Below is a small trained network, with its code and all its weights. Each question gives an input and a class and asks what happens when units are switched off, that is, made to give their printed mean instead of their output.

import numpy as np


def w(rows, s, z=0):
    codes = np.array(rows[::2]) - 128.0
    scale = np.full(codes.shape[1], s)
    scale[-1] = z or s
    return codes * scale


def norm(h):
    return h / np.sqrt((h * h).mean(-1, keepdims=True) + 1e-5)


def f(y):
    return np.maximum(y, 0)


def log_softmax(a):
    a = a - a.max(-1, keepdims=True)
    return a - np.log(np.exp(a).sum(-1, keepdims=True))


def net(x, mask):
    res = np.array(x, float).reshape(1, 6) / 4 @ E
    u = 0
    for l in range(4):
        y = f(norm(res) @ A[l][:, :-1].T + A[l][:, -1])
        res = res + np.where(mask[u : u + 4], y, B[l][:, -1]) @ B[l][:, :-1]
        u += 4
    return log_softmax(norm(res)[-1] @ U[:, :-1].T + U[:, -1])


A, B = {}, {}
E = w([
[92,198,192,146,101,155,3],'x0',
[196,125,106,191,186,98,184],'x1',
[177,76,103,185,83,211,143],'x2',
[96,170,114,96,104,172,176],'x3',
[150,71,114,114,128,50,64],'x4',
[84,108,132,145,117,178,178],'x5',
],0.0074)
A[0] = w([
[22,93,74,77,141,231,101,89],'L0N0',
[213,158,129,135,137,182,93,53],'L0N1',
[124,203,143,147,148,82,166,204],'L0N2',
[101,100,99,70,214,3,189,9],'L0N3',
],0.007,0.0015)
B[0] = w([
[77,177,77,180,126,170,147,227],'L0N0',
[123,115,121,169,134,82,134,171],'L0N1',
[140,176,174,113,227,254,128,202],'L0N2',
[80,171,20,78,196,129,149,253],'L0N3',
],0.0081,0.0044)
A[1] = w([
[253,155,115,246,27,110,149,2],'L1N0',
[78,193,118,95,92,87,115,36],'L1N1',
[177,184,208,114,26,47,86,137],'L1N2',
[85,27,133,106,100,157,81,98],'L1N3',
],0.0067,0.00084)
B[1] = w([
[237,87,222,235,160,174,124,252],'L1N0',
[225,90,128,157,109,126,134,232],'L1N1',
[175,175,2,89,162,45,107,219],'L1N2',
[155,150,131,145,130,119,127,216],'L1N3',
],0.0095,0.0027)
A[2] = w([
[140,153,92,122,108,158,91,158],'L2N0',
[154,254,58,176,118,97,48,187],'L2N1',
[54,77,149,102,102,205,126,178],'L2N2',
[78,121,133,137,47,182,134,5],'L2N3',
],0.0092,0.0018)
B[2] = w([
[138,151,203,72,96,147,101,172],'L2N0',
[80,40,131,146,92,30,130,255],'L2N1',
[104,198,174,254,9,88,112,179],'L2N2',
[27,160,7,111,121,86,220,171],'L2N3',
],0.0075,0.0074)
A[3] = w([
[203,68,141,148,122,223,82,218],'L3N0',
[106,176,154,104,120,77,76,1],'L3N1',
[128,96,108,107,194,75,61,246],'L3N2',
[117,255,202,112,162,125,103,5],'L3N3',
],0.0096,0.0016)
B[3] = w([
[231,109,127,118,83,155,192,194],'L3N0',
[167,126,243,153,78,115,77,186],'L3N1',
[133,121,131,83,132,119,169,253],'L3N2',
[120,67,88,122,177,245,43,178],'L3N3',
],0.011,0.0065)
U = w([
[146,96,192,73,96,68,68,203],'0',
[253,109,160,186,96,194,186,121],'1',
[35,215,124,168,15,174,161,175],'2',
[105,133,58,36,221,110,189,225],'3',
[77,150,153,123,192,248,72,6],'4',
],0.011,0.0019)

Each question gives the input, the list of numbers given to net, and the class t.
The units are the neurons (one row each of A and B). Each row of codes is followed by its name. A weight is (code - 128) times the scale printed after its matrix; where a second scale follows, it is the last column's (A, B and U).
mask holds one flag per neuron, layer by layer. A switched-off neuron (its flag False) gives its mean, the last column of its row in B, instead of its output. The means were averaged over made-up inputs and are rounded, as every weight is.
A unit's drop is (log p(t) with every unit on - log p(t) with that unit switched off) / (log p(t) with every unit on - log p(t) with every unit switched off).
The circuit of an input: a set's keep is (log p(t) with only the set's units on - log p(t) with every unit switched off) / (log p(t) with every unit on - log p(t) with every unit switched off). Starting from the 12 units with the biggest drops (on a tie, the unit counted first), units are removed one at a time, each time the one whose removal leaves the highest keep (on an exact tie, the one counted first), for as long as the keep stays at least 0.8.
units of the circuit, in order: the units of the circuit, biggest drop first
most important unit: the unit with the biggest drop
top k neurons: the k neurons with the biggest drops, biggest first
k most important neurons of layer l: the k neurons of layer l with the biggest drops, biggest first
drop of u: that unit's drop, to one decimal
input [-2,8,0,2,5,1], class 3: units of the circuit, in order : L0N3
input [-8,2,3,-5,1,4], class 3: units of the circuit, in order : L0N3, L1N0
input [0,2,6,2,-5,8], class 2: 2 most important neurons of layer 2 : L2N3, L2N2
input [3,-6,-3,1,-8,-5], class 4: top 3 neurons : L3N3, L0N2, L2N0
input [6,6,-1,-4,-5,0], class 4: 2 most important neurons of layer 1 : L1N1, L1N0
input [0,-2,-6,-3,-8,-4], class 4: top 2 neurons : L0N2, L3N3
input [-2,6,-2,-4,-4,5], class 3: units of the circuit, in order : L1N0, L0N3
input [1,8,-2,-5,4,-7], class 3: units of the circuit, in order : L0N3, L3N2
input [2,7,-1,3,8,-6], class 3: top 3 neurons : L0N3, L2N2, L3N2
input [-4,-7,-1,-2,-7,-8], class 2: top 3 neurons : L0N0, L1N0, L1N2
input [-1,3,-1,-2,-4,0], class 4: top 2 neurons : L0N2, L2N1
input [3,0,-1,7,-3,-6], class 4: top 2 neurons : L0N2, L3N3
input [-7,-4,-8,8,-6,0], class 4: 2 most important neurons of layer 2 : L2N1, L2N3
input [-6,-8,-5,-8,6,3], class 3: most important unit : L0N3
input [-2,-5,-6,-8,-3,1], class 3: top 2 neurons : L0N3, L2N2
input [2,0,3,8,2,-7], class 0: top 3 neurons : L1N2, L2N1, L0N0
input [7,-2,-6,8,-4,1], class 4: top 2 neurons : L3N3, L0N2
input [2,-4,-7,5,-8,-2], class 4: top 2 neurons : L3N3, L0N2
input [-7,-3,2,5,-6,0], class 2: drop of L2N2 : 0.2
input [-5,-4,-3,-5,8,-3], class 3: drop of L2N2 : 0.1
input [-5,4,0,-8,-1,-7], class 3: most important neuron of layer 0 : L0N3
input [-6,3,-1,-4,-7,0], class 3: drop of L0N3 : 0.1
input [-3,0,-3,-4,5,-2], class 3: drop of L0N1 : 0.0
